Here is a tiny trained network, its code and every weight. The questions are about switching its units off for an input and a class, where a switched-off unit gives its printed mean instead of its output.

import numpy as np


def w(rows, s, z=0):
    codes = np.array(rows[::2]) - 128.0
    scale = np.full(codes.shape[1], s)
    scale[-1] = z or s
    return codes * scale


def f(y):
    return np.maximum(y, 0)


def log_softmax(a):
    a = a - a.max(-1, keepdims=True)
    return a - np.log(np.exp(a).sum(-1, keepdims=True))


def net(x, mask):
    res = np.array(x, float).reshape(1, 4) / 4 @ E
    y = f(res @ A[0][:, :-1].T + A[0][:, -1])
    res = res + np.where(mask, y, B[0][:, -1]) @ B[0][:, :-1]
    return log_softmax(res[-1] @ U[:, :-1].T + U[:, -1])


A, B = {}, {}
E = w([
[199,139,45,51,253,196,49,50,120,168,102],'x0',
[131,22,197,190,205,87,205,69,168,199,138],'x1',
[172,86,35,166,51,134,187,20,183,61,106],'x2',
[205,226,174,172,74,97,111,59,88,231,106],'x3',
],0.005)
A[0] = w([
[173,236,173,162,74,119,120,60,126,223,110,94],'n1',
[117,40,195,153,188,130,183,61,133,166,131,91],'n2',
[103,102,188,156,37,116,161,187,124,100,119,32],'n3',
[116,112,140,140,85,122,148,130,130,116,123,62],'n4',
[151,93,55,135,61,108,167,53,143,90,135,23],'n5',
[117,193,82,101,80,152,98,164,105,93,122,1],'n6',
[160,113,60,133,72,132,141,48,133,96,126,161],'n7',
[120,213,64,97,72,148,80,163,118,73,129,195],'n8',
[120,172,206,100,207,113,85,235,104,180,144,71],'n9',
[93,108,196,148,42,117,157,182,130,113,124,134],'n10',
[84,52,74,115,198,142,140,211,152,46,122,141],'n11',
[162,131,46,89,252,158,62,69,121,149,104,43],'n12',
],0.011,0.003)
B[0] = w([
[114,59,95,62,80,133,129,42,86,75,161,248],'n1',
[179,76,111,144,153,77,139,87,186,180,95,244],'n2',
[139,213,111,136,145,124,111,90,151,121,177,221],'n3',
[124,164,129,131,147,137,111,115,139,122,147,159],'n4',
[68,140,168,149,169,174,89,107,167,91,96,209],'n5',
[151,91,194,190,165,80,91,62,205,127,166,193],'n6',
[74,140,105,119,154,176,147,151,125,138,59,219],'n7',
[171,62,97,126,152,89,185,113,146,205,80,248],'n8',
[59,124,113,146,157,195,138,107,173,96,40,242],'n9',
[151,197,47,91,143,130,147,116,129,151,129,237],'n10',
[124,76,126,82,61,133,118,30,70,98,152,253],'n11',
[138,247,80,126,123,107,145,116,151,125,179,255],'n12',
],0.016,0.008)
U = w([
[151,254,89,118,136,113,134,128,138,133,197,113],'0',
[40,127,146,166,166,212,118,142,151,93,55,118],'1',
[202,63,143,175,154,43,141,117,169,204,118,115],'2',
[120,76,125,70,48,128,116,93,60,67,178,113],'3',
[141,118,113,109,110,128,154,163,83,169,108,254],'4',
[141,134,174,151,119,120,120,174,112,124,140,113],'5',
[140,133,144,171,116,125,113,191,85,132,151,110],'6',
[132,135,155,167,110,124,101,185,85,142,167,108],'7',
],0.0087,0.0099)

Each question gives the input, the list of numbers given to net, and the class t.
The units are the neurons (one row each of A and B). Each row of codes is followed by its name. A weight is (code - 128) times the scale printed after its matrix; where a second scale follows, it is the last column's (A, B and U).
mask holds one flag per neuron, in row order. A switched-off neuron (its flag False) gives its mean, the last column of its row in B, instead of its output. The means were averaged over made-up inputs and are rounded, as every weight is.
A unit's drop is (log p(t) with every unit on - log p(t) with that unit switched off) / (log p(t) with every unit on - log p(t) with every unit switched off).
The circuit of an input: a set's keep is (log p(t) with only the set's units on - log p(t) with every unit switched off) / (log p(t) with every unit on - log p(t) with every unit switched off). Starting from all 12 units, units are removed one at a time, each time the one whose removal leaves the highest keep (on an exact tie, the one counted first), for as long as the keep stays at least 0.8.
circuit, biggest first: the units of the circuit, biggest drop first
most important unit: the unit with the biggest drop
k most important neurons: the k neurons with the biggest drops, biggest first
drop of u: that unit's drop, to one decimal
input [-1,-4,-6,-7], class 3: circuit, biggest first : (n11)
input [-5,-5,-6,4], class 1: 3 most important neurons : (n9, n12, n2)
input [-6,0,6,1], class 0: 2 most important neurons : (n9, n3)
input [7,-7,-6,8], class 3: 2 most important neurons : (n1, n2)
input [6,-7,8,2], class 1: 2 most important neurons : (n7, n5)
input [0,-8,-8,2], class 1: 2 most important neurons : (n9, n2)
input [-5,3,7,-4], class 1: 3 most important neurons : (n5, n12, n7)
input [-5,4,4,-1], class 0: 3 most important neurons : (n9, n8, n3)
input [2,-6,2,-6], class 2: 2 most important neurons : (n8, n1)
input [-2,-8,-3,-7], class 2: 3 most important neurons : (n8, n6, n1)
input [-2,4,4,1], class 1: 2 most important neurons : (n8, n5)
input [1,3,-6,4], class 1: 2 most important neurons : (n9, n11)
input [-2,-4,-2,-1], class 2: circuit, biggest first : (n8, n6)
input [-7,4,-4,7], class 0: most important unit : n10
input [-2,-8,-6,0], class 2: drop of n2 : 0.0
input [0,-7,8,1], class 1: drop of n7 : 1.3
input [6,5,5,6], class 0: drop of n9 : 0.5
